Below is a small trained network, with its code and all its weights. Each question gives an input and a target symbol and asks what happens when units are switched off, that is, made to give their printed mean instead of their output.

import numpy as np


def w(rows, s, z=0):
    codes = np.array(rows[::2]) - 128.0
    scale = np.full(codes.shape[1], s)
    scale[-1] = z or s
    return codes * scale


def f(y):
    return y / 2 * (1 + np.tanh(0.7978845608 * (y + 0.044715 * y**3)))


def softmax(a):
    e = np.exp(a - a.max(-1, keepdims=True))
    return e / e.sum(-1, keepdims=True)


def log_softmax(a):
    a = a - a.max(-1, keepdims=True)
    return a - np.log(np.exp(a).sum(-1, keepdims=True))


def net(x, mask):
    ids = ['ΓΘΣαβδλμξτω'.index(c) for c in x.split()]
    T = len(ids)
    res = E[ids] + P[:T]
    u = 0
    for l in range(2):
        r = res
        for j in range(2):
            rows = slice(3 * j, 3 * j + 3)
            q, k, v = (r @ M[l][rows].T for M in (Q, K, V))
            z = softmax(np.where(np.tri(T) > 0, q @ k.T / 3**0.5, -1e9)) @ v
            o = O[l][rows]
            res = res + np.where(mask[u + j], z, o[:, -1]) @ o[:, :-1]
        u += 2
        y = f(res @ A[l][:, :-1].T + A[l][:, -1])
        res = res + np.where(mask[u : u + 8], y, B[l][:, -1]) @ B[l][:, :-1]
        u += 8
    return log_softmax(res[-1] @ U[:, :-1].T + U[:, -1])


Q, K, V, O, A, B = {}, {}, {}, {}, {}, {}
E = w([
[104,137,171,7,59],'Γ',
[93,40,97,111,97],'Θ',
[59,240,144,193,32],'Σ',
[196,76,77,185,136],'α',
[73,127,150,127,126],'β',
[70,210,45,70,92],'δ',
[182,218,119,86,144],'λ',
[111,31,186,158,170],'μ',
[154,103,121,153,145],'ξ',
[147,113,195,150,229],'τ',
[99,113,252,201,192],'ω',
],0.016)
P = w([
[131,140,177,149,222],'0',
[95,145,131,164,254],'1',
[111,130,138,38,177],'2',
[174,147,174,186,91],'3',
[82,170,100,192,245],'4',
[117,145,132,46,137],'5',
[171,167,154,188,84],'6',
[85,177,92,199,238],'7',
[119,134,142,40,131],'8',
],0.0095)
Q[0] = w([
[88,162,2,143,238],'0.h1',
[160,89,178,36,54],'0.h1',
[100,52,122,115,230],'0.h1',
[72,68,136,82,144],'0.h2',
[156,99,48,237,185],'0.h2',
[34,88,101,195,140],'0.h2',
],0.0081)
K[0] = w([
[153,250,68,88,45],'0.h1',
[87,49,80,119,160],'0.h1',
[172,119,123,94,63],'0.h1',
[142,180,159,63,74],'0.h2',
[185,161,98,176,141],'0.h2',
[134,203,44,144,130],'0.h2',
],0.011)
V[0] = w([
[59,57,174,121,88],'0.h1',
[92,119,140,232,153],'0.h1',
[183,16,163,60,186],'0.h1',
[211,80,137,129,66],'0.h2',
[115,175,188,127,128],'0.h2',
[89,61,200,185,254],'0.h2',
],0.0052)
O[0] = w([
[89,53,189,133,65,158],'0.h1',
[141,140,157,165,30,155],'0.h1',
[97,2,214,86,122,128],'0.h1',
[134,146,120,143,208,4],'0.h2',
[167,136,124,86,79,165],'0.h2',
[142,90,181,133,123,204],'0.h2',
],0.0065,0.0027)
A[0] = w([
[204,22,156,213,113,168],'0.n1',
[99,208,142,132,254,165],'0.n2',
[173,75,27,50,66,165],'0.n3',
[90,152,205,188,109,204],'0.n4',
[138,114,152,251,200,3],'0.n5',
[160,162,144,215,133,171],'0.n6',
[32,118,171,87,131,163],'0.n7',
[145,129,216,108,90,138],'0.n8',
],0.0095,0.0061)
B[0] = w([
[114,129,167,155,50,254],'0.n1',
[128,81,130,146,176,252],'0.n2',
[212,113,66,174,186,220],'0.n3',
[121,141,123,228,143,231],'0.n4',
[75,165,1,95,22,177],'0.n5',
[188,51,116,95,175,189],'0.n6',
[56,119,154,72,131,251],'0.n7',
[164,204,63,190,158,213],'0.n8',
],0.0096,0.0068)
Q[1] = w([
[2,171,90,111,48],'1.h1',
[194,139,222,102,122],'1.h1',
[76,50,183,51,176],'1.h1',
[147,120,171,78,190],'1.h2',
[58,115,40,116,151],'1.h2',
[168,18,65,172,163],'1.h2',
],0.0074)
K[1] = w([
[55,170,113,109,127],'1.h1',
[90,7,162,155,150],'1.h1',
[126,104,155,98,100],'1.h1',
[149,132,182,129,117],'1.h2',
[181,140,61,104,91],'1.h2',
[189,94,119,130,150],'1.h2',
],0.013)
V[1] = w([
[188,150,149,98,91],'1.h1',
[188,27,203,141,124],'1.h1',
[174,122,161,84,87],'1.h1',
[57,151,113,143,119],'1.h2',
[138,254,153,185,197],'1.h2',
[224,182,90,136,74],'1.h2',
],0.008)
O[1] = w([
[48,130,239,109,157,25],'1.h1',
[254,101,199,114,85,32],'1.h1',
[84,102,173,102,102,3],'1.h1',
[101,244,83,123,106,185],'1.h2',
[132,171,146,139,126,136],'1.h2',
[152,71,80,118,131,46],'1.h2',
],0.0071,0.0047)
A[1] = w([
[96,161,155,92,59,144],'1.n1',
[166,90,110,202,159,254],'1.n2',
[26,147,82,102,111,146],'1.n3',
[163,132,109,172,52,10],'1.n4',
[172,116,119,10,105,158],'1.n5',
[140,179,126,122,197,175],'1.n6',
[119,63,72,114,73,119],'1.n7',
[134,198,117,130,101,57],'1.n8',
],0.012,0.0071)
B[1] = w([
[148,41,143,180,74,152],'1.n1',
[167,170,142,44,107,254],'1.n2',
[125,90,144,60,111,222],'1.n3',
[58,114,67,68,146,169],'1.n4',
[138,112,15,162,77,154],'1.n5',
[84,134,155,214,177,200],'1.n6',
[102,73,162,206,254,173],'1.n7',
[117,3,111,86,137,157],'1.n8',
],0.0092,0.016)
U = w([
[66,101,206,6,142,81],'Γ',
[131,66,201,191,120,164],'Θ',
[173,161,63,254,154,114],'Σ',
[154,14,116,184,181,63],'α',
[70,167,161,235,140,172],'β',
[62,147,97,130,183,128],'δ',
[157,137,208,96,196,212],'λ',
[50,87,96,207,86,40],'μ',
[187,92,139,52,104,165],'ξ',
[166,170,132,89,86,255],'τ',
[129,118,23,93,58,31],'ω',
],0.0092,0.0073)

Each question gives the input, a string of symbols that net reads in full, and the target symbol t.
The units are the heads (3 rows each of Q, K, V and O) and the neurons (one row each of A and B). Each row of codes is followed by its name. A weight is (code - 128) times the scale printed after its matrix; where a second scale follows, it is the last column's (O, A, B and U).
mask holds one flag per unit, layer by layer, with each layer's heads first. A switched-off unit (its flag False) gives its mean, the last column of its rows in O or B, instead of its output. The means were averaged over made-up inputs and are rounded, as every weight is.
A unit's drop is (log p(t) with every unit on - log p(t) with that unit switched off) / (log p(t) with every unit on - log p(t) with every unit switched off).
The circuit of an input: a set's keep is (log p(t) with only the set's units on - log p(t) with every unit switched off) / (log p(t) with every unit on - log p(t) with every unit switched off). Starting from the 12 units with the biggest drops (on a tie, the unit counted first), units are removed one at a time, each time the one whose removal leaves the highest keep (on an exact tie, the one counted first), for as long as the keep stays at least 0.8.
units of the circuit, in order: the units of the circuit, biggest drop first
k most important neurons: the k neurons with the biggest drops, biggest first
top k neurons in layer l: the k neurons of layer l with the biggest drops, biggest first
which heads matter: for each layer, one digit per head in row order, 1 if its drop is at least 0.15 and else 0, layers parted by /
input Θ Σ δ, target δ: which heads matter -> 10 / 10
input Θ Γ Γ Θ, target Θ: units of the circuit, in order -> 0.h1, 1.h1
input μ β ω δ τ, target δ: units of the circuit, in order -> 0.n5, 1.h1
input Γ ω Θ Γ β ω ω, target ω: 3 most important neurons -> 0.n5, 1.n4, 1.n2
input Σ τ Θ Θ Θ Θ δ ω α, target ξ: units of the circuit, in order -> 1.n2, 0.n3, 1.h2
input α ξ Θ Θ Θ ω Θ ω, target α: which heads matter -> 01 / 01
input Γ μ τ α μ Θ Θ ξ, target α: which heads matter -> 00 / 01
input τ Θ Γ δ τ Γ ω ω, target Γ: 2 most important neurons -> 0.n5, 1.n3
input Θ Γ Σ, target μ: which heads matter -> 00 / 01
input τ ω Γ τ Θ λ Θ δ Θ, target α: units of the circuit, in order -> 1.n7, 0.n3
input Σ Θ Θ δ Θ, target δ: units of the circuit, in order -> 0.h1, 1.h1
input ξ β δ Θ Θ α, target ξ: units of the circuit, in order -> 1.n2, 1.h2, 0.n3
input δ Γ Σ Θ Θ β Θ Σ, target Σ: units of the circuit, in order -> 0.h1, 0.n7
input δ Θ β, target Γ: which heads matter -> 00 / 00
input Γ μ Θ β, target μ: which heads matter -> 10 / 01
input μ τ ω τ, target ω: 4 most important neurons -> 0.n5, 1.n4, 0.n1, 0.n8
input Γ ω β ξ δ δ τ, target τ: which heads matter -> 00 / 00
input Θ Θ Θ ξ, target ξ: which heads matter -> 00 / 10
input β α δ α Θ Θ λ δ λ, target Σ: 3 most important neurons -> 1.n5, 1.n3, 1.n2
input Θ μ δ Γ Θ, target Γ: which heads matter -> 00 / 10
input δ Θ Γ, target ω: top 2 neurons in layer 0 -> 0.n4, 0.n3
input Θ ω Γ Θ, target ω: most important neuron -> 0.n5
